Below is a small trained network, with its code and all its weights. Each question gives an input and a class and asks what happens when units are switched off, that is, made to give their printed mean instead of their output.

import numpy as np


def w(rows, s, z=0):
    codes = np.array(rows[::2]) - 128.0
    scale = np.full(codes.shape[1], s)
    scale[-1] = z or s
    return codes * scale


def f(y):
    return np.maximum(y, 0)


def log_softmax(a):
    a = a - a.max(-1, keepdims=True)
    return a - np.log(np.exp(a).sum(-1, keepdims=True))


def net(x, mask):
    res = np.array(x, float).reshape(1, 6) / 4 @ E
    y = f(res @ A[0][:, :-1].T + A[0][:, -1])
    res = res + np.where(mask, y, B[0][:, -1]) @ B[0][:, :-1]
    return log_softmax(res[-1] @ U[:, :-1].T + U[:, -1])


A, B = {}, {}
E = w([
[107,65,119,8],'x0',
[31,122,214,149],'x1',
[128,130,129,127],'x2',
[224,81,218,144],'x3',
[127,127,127,128],'x4',
[127,127,128,128],'x5',
],0.013)
A[0] = w([
[53,141,189,247,120],'N0',
[203,155,52,202,196],'N1',
[180,123,82,48,138],'N2',
[16,92,242,52,53],'N3',
[152,138,100,183,179],'N4',
[115,109,72,148,150],'N5',
[171,104,86,28,130],'N6',
[152,138,99,180,181],'N7',
[34,157,23,137,253],'N8',
[152,116,89,183,147],'N9',
[175,110,176,122,134],'N10',
[126,138,141,76,141],'N11',
[80,84,166,36,110],'N12',
[69,163,189,210,139],'N13',
[172,151,86,169,183],'N14',
[194,96,199,129,135],'N15',
[132,147,135,115,102],'N16',
[173,107,179,84,92],'N17',
[127,144,104,112,122],'N18',
[104,94,96,106,80],'N19',
[86,148,85,126,201],'N20',
[74,159,195,146,157],'N21',
[84,125,85,92,136],'N22',
[111,144,91,204,118],'N23',
[167,147,94,149,118],'N24',
[191,110,202,141,153],'N25',
[191,206,102,147,172],'N26',
[151,124,140,174,131],'N27',
[209,119,62,5,119],'N28',
[144,145,127,127,103],'N29',
[128,65,202,154,85],'N30',
[83,132,98,165,152],'N31',
],0.014,0.0071)
B[0] = w([
[138,123,203,192,215],'N0',
[145,184,94,44,231],'N1',
[132,103,118,189,198],'N2',
[82,130,153,4,232],'N3',
[144,169,104,104,182],'N4',
[124,150,99,136,162],'N5',
[134,68,110,183,208],'N6',
[154,166,101,105,181],'N7',
[37,202,54,161,252],'N8',
[127,150,115,96,171],'N9',
[171,94,152,118,178],'N10',
[113,105,113,124,161],'N11',
[88,92,97,71,209],'N12',
[127,146,180,191,203],'N13',
[149,159,92,88,191],'N14',
[194,76,160,116,202],'N15',
[130,130,125,127,128],'N16',
[151,70,141,121,172],'N17',
[124,135,116,128,149],'N18',
[113,112,108,119,156],'N19',
[79,149,102,141,188],'N20',
[96,151,168,161,187],'N21',
[85,118,113,130,184],'N22',
[130,161,122,138,176],'N23',
[137,126,130,95,167],'N24',
[211,119,133,122,205],'N25',
[139,170,109,74,199],'N26',
[171,137,127,125,165],'N27',
[140,80,133,217,230],'N28',
[129,133,135,118,136],'N29',
[162,111,167,106,180],'N30',
[92,145,138,139,168],'N31',
],0.045,0.019)
U = w([
[141,196,47,138,200],'0',
[114,191,140,247,160],'1',
[210,151,90,104,228],'2',
[201,152,172,215,28],'3',
[114,103,41,229,26],'4',
[69,127,78,95,62],'5',
[179,66,92,207,250],'6',
[151,85,114,65,5],'7',
],0.012,0.003)

Each question gives the input, the list of numbers given to net, and the class t.
The units are the neurons (one row each of A and B). Each row of codes is followed by its name. A weight is (code - 128) times the scale printed after its matrix; where a second scale follows, it is the last column's (A, B and U).
mask holds one flag per neuron, in row order. A switched-off neuron (its flag False) gives its mean, the last column of its row in B, instead of its output. The means were averaged over made-up inputs and are rounded, as every weight is.
A unit's drop is (log p(t) with every unit on - log p(t) with that unit switched off) / (log p(t) with every unit on - log p(t) with every unit switched off).
unit that matters most: the unit with the biggest drop
k most important neurons: the k neurons with the biggest drops, biggest first
drop when u is switched off: that unit's drop, to one decimal
input [6,1,-1,4,1,-5], class 7: unit that matters most : N3
input [1,0,2,5,-5,-5], class 6: 2 most important neurons : (N3 N1)
input [-5,1,-5,8,4,-1], class 3: 2 most important neurons : (N0 N3)
input [-6,0,0,1,-1,-7], class 2: 3 most important neurons : (N8 N1 N28)
input [-5,1,1,-2,-7,5], class 1: 2 most important neurons : (N0 N13)
input [-8,1,-4,5,2,1], class 3: 2 most important neurons : (N0 N13)
input [1,-5,-5,5,-4,6], class 6: 2 most important neurons : (N28 N3)
input [0,6,-4,-3,-4,6], class 1: 2 most important neurons : (N0 N13)
input [8,0,5,2,8,-2], class 6: 2 most important neurons : (N28 N6)
input [-6,-1,-5,7,2,0], class 2: drop when N18 is switched off : 0.0
input [-7,-1,4,2,5,-6], class 2: drop when N8 is switched off : 0.2
input [5,0,-5,0,-8,8], class 4: drop when N28 is switched off : 0.1
